Here is a tiny trained network, its code and every weight. The questions are about switching its units off for an input and a class, where a switched-off unit gives its printed mean instead of its output.

import numpy as np


def w(rows, s, z=0):
    codes = np.array(rows[::2]) - 128.0
    scale = np.full(codes.shape[1], s)
    scale[-1] = z or s
    return codes * scale


def f(y):
    return np.maximum(y, 0)


def log_softmax(a):
    a = a - a.max(-1, keepdims=True)
    return a - np.log(np.exp(a).sum(-1, keepdims=True))


def net(x, mask):
    res = np.array(x, float).reshape(1, 5) / 4 @ E
    y = f(res @ A[0][:, :-1].T + A[0][:, -1])
    res = res + np.where(mask, y, B[0][:, -1]) @ B[0][:, :-1]
    return log_softmax(res[-1] @ U[:, :-1].T + U[:, -1])


A, B = {}, {}
E = w([
[218,106,143,59,138,70,246,100,155],'x0',
[141,169,56,138,36,199,145,134,195],'x1',
[98,120,168,254,91,147,217,144,106],'x2',
[211,121,115,164,152,115,88,90,120],'x3',
[119,154,178,86,186,162,101,32,159],'x4',
],0.0099)
A[0] = w([
[169,106,136,69,178,117,188,136,91,149],'neuron 0',
[100,124,106,46,162,172,66,173,76,132],'neuron 1',
[133,148,231,177,201,108,120,89,74,177],'neuron 2',
[185,116,73,115,104,98,172,172,144,199],'neuron 3',
[100,92,125,151,64,150,214,145,115,216],'neuron 4',
[118,128,65,168,81,169,155,163,89,166],'neuron 5',
[136,108,107,155,135,117,85,118,85,212],'neuron 6',
[76,205,184,177,116,196,110,142,127,157],'neuron 7',
[47,175,111,164,100,194,154,108,159,216],'neuron 8',
[97,153,193,45,216,114,170,61,104,229],'neuron 9',
[115,98,124,74,192,105,33,144,128,198],'neuron 10',
[119,6,130,194,152,98,128,199,65,207],'neuron 11',
[157,199,63,59,77,210,156,118,255,255],'neuron 12',
[229,161,89,119,144,159,110,39,154,247],'neuron 13',
],0.0092,0.003)
B[0] = w([
[146,84,204,101,240,129,99,113,134,199],'neuron 0',
[35,97,184,100,68,52,82,148,65,200],'neuron 1',
[195,186,97,106,65,9,148,7,171,228],'neuron 2',
[210,132,105,59,120,66,26,117,120,195],'neuron 3',
[70,158,161,56,115,105,123,191,36,222],'neuron 4',
[143,146,78,126,93,173,140,165,108,209],'neuron 5',
[45,248,106,129,51,78,9,136,175,175],'neuron 6',
[120,139,169,78,198,254,143,93,170,213],'neuron 7',
[60,186,164,106,147,212,96,108,103,222],'neuron 8',
[144,62,153,81,184,107,104,35,147,249],'neuron 9',
[127,138,152,71,113,84,74,36,61,230],'neuron 10',
[119,207,60,129,54,146,140,193,81,224],'neuron 11',
[159,242,24,42,117,127,79,141,135,243],'neuron 12',
[127,191,96,138,131,107,131,147,174,213],'neuron 13',
],0.0071,0.012)
U = w([
[168,100,142,147,126,92,194,208,28,65],'0',
[176,127,147,115,254,136,123,12,236,161],'1',
[124,219,7,94,55,79,80,110,161,249],'2',
[110,47,96,148,107,134,130,117,207,5],'3',
[44,88,211,37,177,109,108,66,78,133],'4',
[104,42,123,224,205,124,169,216,202,43],'5',
[34,200,119,126,154,250,177,174,137,84],'6',
],0.0078,0.0019)

Each question gives the input, the list of numbers given to net, and the class t.
The units are the neurons (one row each of A and B). Each row of codes is followed by its name. A weight is (code - 128) times the scale printed after its matrix; where a second scale follows, it is the last column's (A, B and U).
mask holds one flag per neuron, in row order. A switched-off neuron (its flag False) gives its mean, the last column of its row in B, instead of its output. The means were averaged over made-up inputs and are rounded, as every weight is.
A unit's drop is (log p(t) with every unit on - log p(t) with that unit switched off) / (log p(t) with every unit on - log p(t) with every unit switched off).
The circuit of an input: a set's keep is (log p(t) with only the set's units on - log p(t) with every unit switched off) / (log p(t) with every unit on - log p(t) with every unit switched off). Starting from the 12 units with the biggest drops (on a tie, the unit counted first), units are removed one at a time, each time the one whose removal leaves the highest keep (on an exact tie, the one counted first), for as long as the keep stays at least 0.8.
circuit, biggest first: the units of the circuit, biggest drop first
most important unit: the unit with the biggest drop
k most important neurons: the k neurons with the biggest drops, biggest first
drop of u: that unit's drop, to one decimal
input [-3,8,5,8,3], class 6: circuit, biggest first : (neuron 2; neuron 7)
input [8,1,-6,6,-5], class 1: most important unit : neuron 0
input [-3,7,1,2,3], class 6: circuit, biggest first : (neuron 2; neuron 8)
input [6,4,8,-6,4], class 6: circuit, biggest first : (neuron 10; neuron 2)
input [5,5,4,-8,3], class 6: 3 most important neurons : (neuron 2; neuron 8; neuron 10)
input [-7,-5,7,-1,-2], class 6: 2 most important neurons : (neuron 7; neuron 12)
input [6,-7,5,-1,-7], class 0: 2 most important neurons : (neuron 12; neuron 11)
input [-2,-2,1,-2,8], class 1: 2 most important neurons : (neuron 4; neuron 2)
input [-3,-5,4,-2,-1], class 2: 3 most important neurons : (neuron 2; neuron 11; neuron 0)
input [6,-7,1,-6,-6], class 0: 2 most important neurons : (neuron 11; neuron 10)
input [-1,-5,7,-4,6], class 1: 2 most important neurons : (neuron 2; neuron 1)
input [-7,1,4,7,4], class 6: 2 most important neurons : (neuron 7; neuron 9)
input [3,-6,2,1,0], class 1: drop of neuron 4 : 0.2
input [8,1,-8,-3,7], class 1: most important unit : neuron 9
input [0,-3,3,-1,2], class 1: drop of neuron 12 : 0.1
input [7,4,-3,4,6], class 1: drop of neuron 0 : 0.9
input [-6,-3,3,5,8], class 1: drop of neuron 9 : 0.0
